Below are the code and all the weights of a small trained network. Each question names an input and a class and asks about switching units off, where a switched-off unit gives its printed mean instead of its output.

import numpy as np


def w(rows, s, z=0):
    codes = np.array(rows[::2]) - 128.0
    scale = np.full(codes.shape[1], s)
    scale[-1] = z or s
    return codes * scale


def norm(h):
    return h / np.sqrt((h * h).mean(-1, keepdims=True) + 1e-5)


def f(y):
    return y / 2 * (1 + np.tanh(0.7978845608 * (y + 0.044715 * y**3)))


def log_softmax(a):
    a = a - a.max(-1, keepdims=True)
    return a - np.log(np.exp(a).sum(-1, keepdims=True))


def net(x, mask):
    res = np.array(x, float).reshape(1, 6) / 4 @ E
    u = 0
    for l in range(4):
        y = f(norm(res) @ A[l][:, :-1].T + A[l][:, -1])
        res = res + np.where(mask[u : u + 4], y, B[l][:, -1]) @ B[l][:, :-1]
        u += 4
    return log_softmax(norm(res)[-1] @ U[:, :-1].T + U[:, -1])


A, B = {}, {}
E = w([
[26,200,83],'x0',
[109,76,131],'x1',
[85,101,254],'x2',
[113,61,131],'x3',
[103,115,37],'x4',
[189,168,138],'x5',
],0.0099)
A[0] = w([
[97,5,53,188],'L0N0',
[72,202,106,3],'L0N1',
[207,147,39,76],'L0N2',
[7,20,87,133],'L0N3',
],0.017,0.0028)
B[0] = w([
[111,30,90,237],'L0N0',
[66,176,144,187],'L0N1',
[208,136,7,222],'L0N2',
[30,49,151,254],'L0N3',
],0.02,0.0088)
A[1] = w([
[112,182,110,87],'L1N0',
[64,251,112,6],'L1N1',
[97,176,125,29],'L1N2',
[106,142,118,30],'L1N3',
],0.017,0.0025)
B[1] = w([
[91,141,113,158],'L1N0',
[1,249,126,254],'L1N1',
[95,171,127,149],'L1N2',
[112,157,158,121],'L1N3',
],0.015,0.0043)
A[2] = w([
[159,150,165,12],'L2N0',
[145,57,120,37],'L2N1',
[227,101,247,102],'L2N2',
[185,54,157,5],'L2N3',
],0.013,0.0016)
B[2] = w([
[153,169,138,105],'L2N0',
[163,82,161,253],'L2N1',
[194,163,250,254],'L2N2',
[201,98,185,243],'L2N3',
],0.017,0.0027)
A[3] = w([
[194,78,232,30],'L3N0',
[142,116,41,63],'L3N1',
[27,37,1,56],'L3N2',
[253,170,44,7],'L3N3',
],0.007,0.0018)
B[3] = w([
[140,88,212,156],'L3N0',
[96,110,120,152],'L3N1',
[110,30,150,254],'L3N2',
[125,182,10,175],'L3N3',
],0.011,0.0044)
U = w([
[239,174,17,185],'0',
[53,250,141,138],'1',
[162,34,119,112],'2',
[156,70,77,4],'3',
[75,62,149,155],'4',
[227,161,229,169],'5',
],0.017,0.0026)

Each question gives the input, the list of numbers given to net, and the class t.
The units are the neurons (one row each of A and B). Each row of codes is followed by its name. A weight is (code - 128) times the scale printed after its matrix; where a second scale follows, it is the last column's (A, B and U).
mask holds one flag per neuron, layer by layer. A switched-off neuron (its flag False) gives its mean, the last column of its row in B, instead of its output. The means were averaged over made-up inputs and are rounded, as every weight is.
A unit's drop is (log p(t) with every unit on - log p(t) with that unit switched off) / (log p(t) with every unit on - log p(t) with every unit switched off).
The circuit of an input: a set's keep is (log p(t) with only the set's units on - log p(t) with every unit switched off) / (log p(t) with every unit on - log p(t) with every unit switched off). Starting from the 12 units with the biggest drops (on a tie, the unit counted first), units are removed one at a time, each time the one whose removal leaves the highest keep (on an exact tie, the one counted first), for as long as the keep stays at least 0.8.
units of the circuit, in order: the units of the circuit, biggest drop first
k most important neurons: the k neurons with the biggest drops, biggest first
drop when u is switched off: that unit's drop, to one decimal
input [0,-7,-3,-2,-7,-2], class 1: units of the circuit, in order	L0N0
input [0,-7,8,-6,-3,-8], class 1: units of the circuit, in order	L0N0, L0N3
input [-7,-2,-3,2,-6,4], class 5: 2 most important neurons	L2N2, L0N0
input [-7,-4,-1,2,0,-2], class 5: 2 most important neurons	L1N1, L0N3
input [-8,-3,-8,-1,-8,-8], class 0: 2 most important neurons	L0N3, L0N2
input [-8,-3,-5,3,-6,-5], class 5: 2 most important neurons	L0N3, L1N1
input [7,-2,-4,-4,5,2], class 1: 3 most important neurons	L0N1, L1N1, L0N0
input [-6,6,-4,3,-5,6], class 0: 2 most important neurons	L0N3, L3N3
input [-3,0,-7,6,0,-1], class 0: 2 most important neurons	L0N2, L0N3
input [-7,-7,-3,-1,-3,3], class 0: drop when L0N2 is switched off	0.3
input [2,-8,-7,1,-3,-1], class 0: drop when L0N2 is switched off	2.0
input [-6,-1,-5,6,5,4], class 0: drop when L0N3 is switched off	0.3
